Below is a small trained network, with its code and all its weights. Each question gives an input and a class and asks what happens when units are switched off, that is, made to give their printed mean instead of their output.

import numpy as np


def w(rows, s, z=0):
    codes = np.array(rows[::2]) - 128.0
    scale = np.full(codes.shape[1], s)
    scale[-1] = z or s
    return codes * scale


def f(y):
    return y / 2 * (1 + np.tanh(0.7978845608 * (y + 0.044715 * y**3)))


def log_softmax(a):
    a = a - a.max(-1, keepdims=True)
    return a - np.log(np.exp(a).sum(-1, keepdims=True))


def net(x, mask):
    res = np.array(x, float).reshape(1, 7) / 4 @ E
    y = f(res @ A[0][:, :-1].T + A[0][:, -1])
    res = res + np.where(mask, y, B[0][:, -1]) @ B[0][:, :-1]
    return log_softmax(res[-1] @ U[:, :-1].T + U[:, -1])


A, B = {}, {}
E = w([
[137,102,255,22,111,136,67],'x0',
[126,139,138,128,125,129,126],'x1',
[143,108,124,122,52,7,216],'x2',
[69,198,69,57,80,127,132],'x3',
[113,111,116,122,131,135,149],'x4',
[146,178,227,175,91,171,99],'x5',
[57,82,155,173,61,146,80],'x6',
],0.0075)
A[0] = w([
[108,194,141,165,164,158,31,43],'neuron 1',
[79,201,170,156,42,150,123,222],'neuron 2',
[97,178,99,73,34,162,141,149],'neuron 3',
[140,37,161,2,115,121,100,100],'neuron 4',
[141,112,141,135,84,99,164,5],'neuron 5',
[137,144,158,131,75,70,188,19],'neuron 6',
[98,147,120,147,180,180,101,30],'neuron 7',
[105,124,160,130,94,54,169,28],'neuron 8',
[172,119,215,64,114,125,103,95],'neuron 9',
[167,44,184,167,173,133,156,202],'neuron 10',
[204,109,162,203,142,133,158,169],'neuron 11',
[171,154,116,179,77,51,160,64],'neuron 12',
[23,88,123,128,105,135,89,92],'neuron 13',
[112,79,167,202,53,139,100,210],'neuron 14',
[235,156,127,69,172,154,182,68],'neuron 15',
[150,64,151,2,71,162,121,74],'neuron 16',
[134,24,139,182,96,134,93,111],'neuron 17',
[72,169,187,211,51,160,153,130],'neuron 18',
[148,207,195,164,92,166,157,93],'neuron 19',
[143,142,157,135,46,51,163,41],'neuron 20',
[182,68,137,134,76,110,166,1],'neuron 21',
],0.0082,0.0032)
B[0] = w([
[110,96,92,81,203,222,139,210],'neuron 1',
[166,150,133,66,100,75,172,238],'neuron 2',
[171,185,98,90,159,66,64,192],'neuron 3',
[194,89,111,209,64,121,140,230],'neuron 4',
[84,61,151,132,208,197,70,131],'neuron 5',
[44,50,171,113,155,181,62,161],'neuron 6',
[112,23,221,179,153,177,53,167],'neuron 7',
[71,73,180,78,144,178,85,155],'neuron 8',
[125,82,62,213,69,115,158,231],'neuron 9',
[150,176,96,31,128,42,126,240],'neuron 10',
[166,109,22,81,64,117,85,222],'neuron 11',
[98,71,176,170,77,158,77,181],'neuron 12',
[115,213,175,97,190,94,162,179],'neuron 13',
[160,136,133,76,150,77,172,253],'neuron 14',
[144,183,239,109,244,80,135,177],'neuron 15',
[140,109,103,181,79,132,129,210],'neuron 16',
[139,214,151,83,170,59,58,203],'neuron 17',
[174,148,162,138,106,140,188,225],'neuron 18',
[168,53,64,76,81,136,178,192],'neuron 19',
[77,89,216,68,182,253,105,180],'neuron 20',
[88,115,138,93,214,156,71,145],'neuron 21',
],0.0065,0.0056)
U = w([
[29,21,217,101,230,253,61,34],'0',
[152,84,88,70,143,128,231,214],'1',
[130,164,178,89,205,64,163,175],'2',
[136,138,93,64,151,70,95,97],'3',
[129,94,109,121,135,129,164,148],'4',
[143,33,58,249,54,157,194,4],'5',
],0.0068,0.0027)

Each question gives the input, the list of numbers given to net, and the class t.
The units are the neurons (one row each of A and B). Each row of codes is followed by its name. A weight is (code - 128) times the scale printed after its matrix; where a second scale follows, it is the last column's (A, B and U).
mask holds one flag per neuron, in row order. A switched-off neuron (its flag False) gives its mean, the last column of its row in B, instead of its output. The means were averaged over made-up inputs and are rounded, as every weight is.
A unit's drop is (log p(t) with every unit on - log p(t) with that unit switched off) / (log p(t) with every unit on - log p(t) with every unit switched off).
The circuit of an input: a set's keep is (log p(t) with only the set's units on - log p(t) with every unit switched off) / (log p(t) with every unit on - log p(t) with every unit switched off). Starting from the 12 units with the biggest drops (on a tie, the unit counted first), units are removed one at a time, each time the one whose removal leaves the highest keep (on an exact tie, the one counted first), for as long as the keep stays at least 0.8.
circuit, biggest first: the units of the circuit, biggest drop first
most important unit: the unit with the biggest drop
k most important neurons: the k neurons with the biggest drops, biggest first
drop when u is switched off: that unit's drop, to one decimal
input [7,-3,-5,-3,8,-1,-2], class 4: most important unit : neuron 10
input [5,3,-6,2,7,5,7], class 2: circuit, biggest first : (neuron 13; neuron 2)
input [7,-3,-2,-8,7,-4,-1], class 3: 2 most important neurons : (neuron 10; neuron 17)
input [6,-5,7,6,-1,-3,6], class 0: circuit, biggest first : (neuron 20; neuron 8)
input [8,-2,-6,-4,-2,-4,3], class 5: circuit, biggest first : (neuron 4; neuron 9)
input [8,1,-7,-4,-7,5,-1], class 5: circuit, biggest first : (neuron 9; neuron 4)
input [5,2,5,-8,-2,-1,3], class 3: 3 most important neurons : (neuron 10; neuron 17; neuron 11)
input [1,8,-1,-8,5,3,6], class 3: circuit, biggest first : (neuron 17; neuron 10)
input [-2,-1,4,4,-3,-3,-8], class 2: circuit, biggest first : (neuron 15; neuron 11)
input [8,-2,3,5,2,-6,2], class 5: circuit, biggest first : (neuron 4; neuron 16)
input [5,-2,5,-7,-2,8,6], class 1: circuit, biggest first : (neuron 19; neuron 14)
input [-2,-3,6,-5,0,6,0], class 0: circuit, biggest first : (neuron 20; neuron 6)
input [-7,-2,-6,-7,-2,1,-1], class 3: circuit, biggest first : (neuron 10; neuron 11)
input [8,5,0,1,3,7,-3], class 5: circuit, biggest first : (neuron 9; neuron 4)
input [-2,2,0,0,-4,-6,8], class 2: most important unit : neuron 13
input [-1,0,5,-1,-3,1,8], class 2: 2 most important neurons : (neuron 14; neuron 17)
input [0,-5,-1,3,-2,-3,6], class 2: 4 most important neurons : (neuron 13; neuron 11; neuron 9; neuron 19)
input [1,4,5,-7,-6,5,2], class 3: circuit, biggest first : (neuron 11; neuron 10)
input [-7,-8,-8,-5,-3,-1,1], class 0: 2 most important neurons : (neuron 7; neuron 1)
input [3,1,0,-4,-6,-3,8], class 2: circuit, biggest first : (neuron 17; neuron 13; neuron 14)
input [-4,-5,6,-7,-1,3,-4], class 3: 2 most important neurons : (neuron 11; neuron 10)
input [-8,-3,-5,4,1,8,4], class 1: most important unit : neuron 2
input [3,-2,-1,-8,-2,5,2], class 3: circuit, biggest first : (neuron 10; neuron 11)
input [7,-1,-4,-2,0,5,2], class 5: 2 most important neurons : (neuron 9; neuron 4)
input [7,-2,0,-7,-3,5,5], class 3: 2 most important neurons : (neuron 17; neuron 10)
input [7,-4,5,4,1,-6,-2], class 5: 2 most important neurons : (neuron 4; neuron 16)
input [-5,-4,-3,-6,-2,2,3], class 3: most important unit : neuron 17
input [-6,0,1,-5,-4,7,5], class 1: drop when neuron 19 is switched off : 0.2
input [-3,7,-1,-6,4,-4,2], class 3: drop when neuron 9 is switched off : 0.1
input [-2,-8,7,3,2,2,0], class 0: drop when neuron 20 is switched off : 0.1
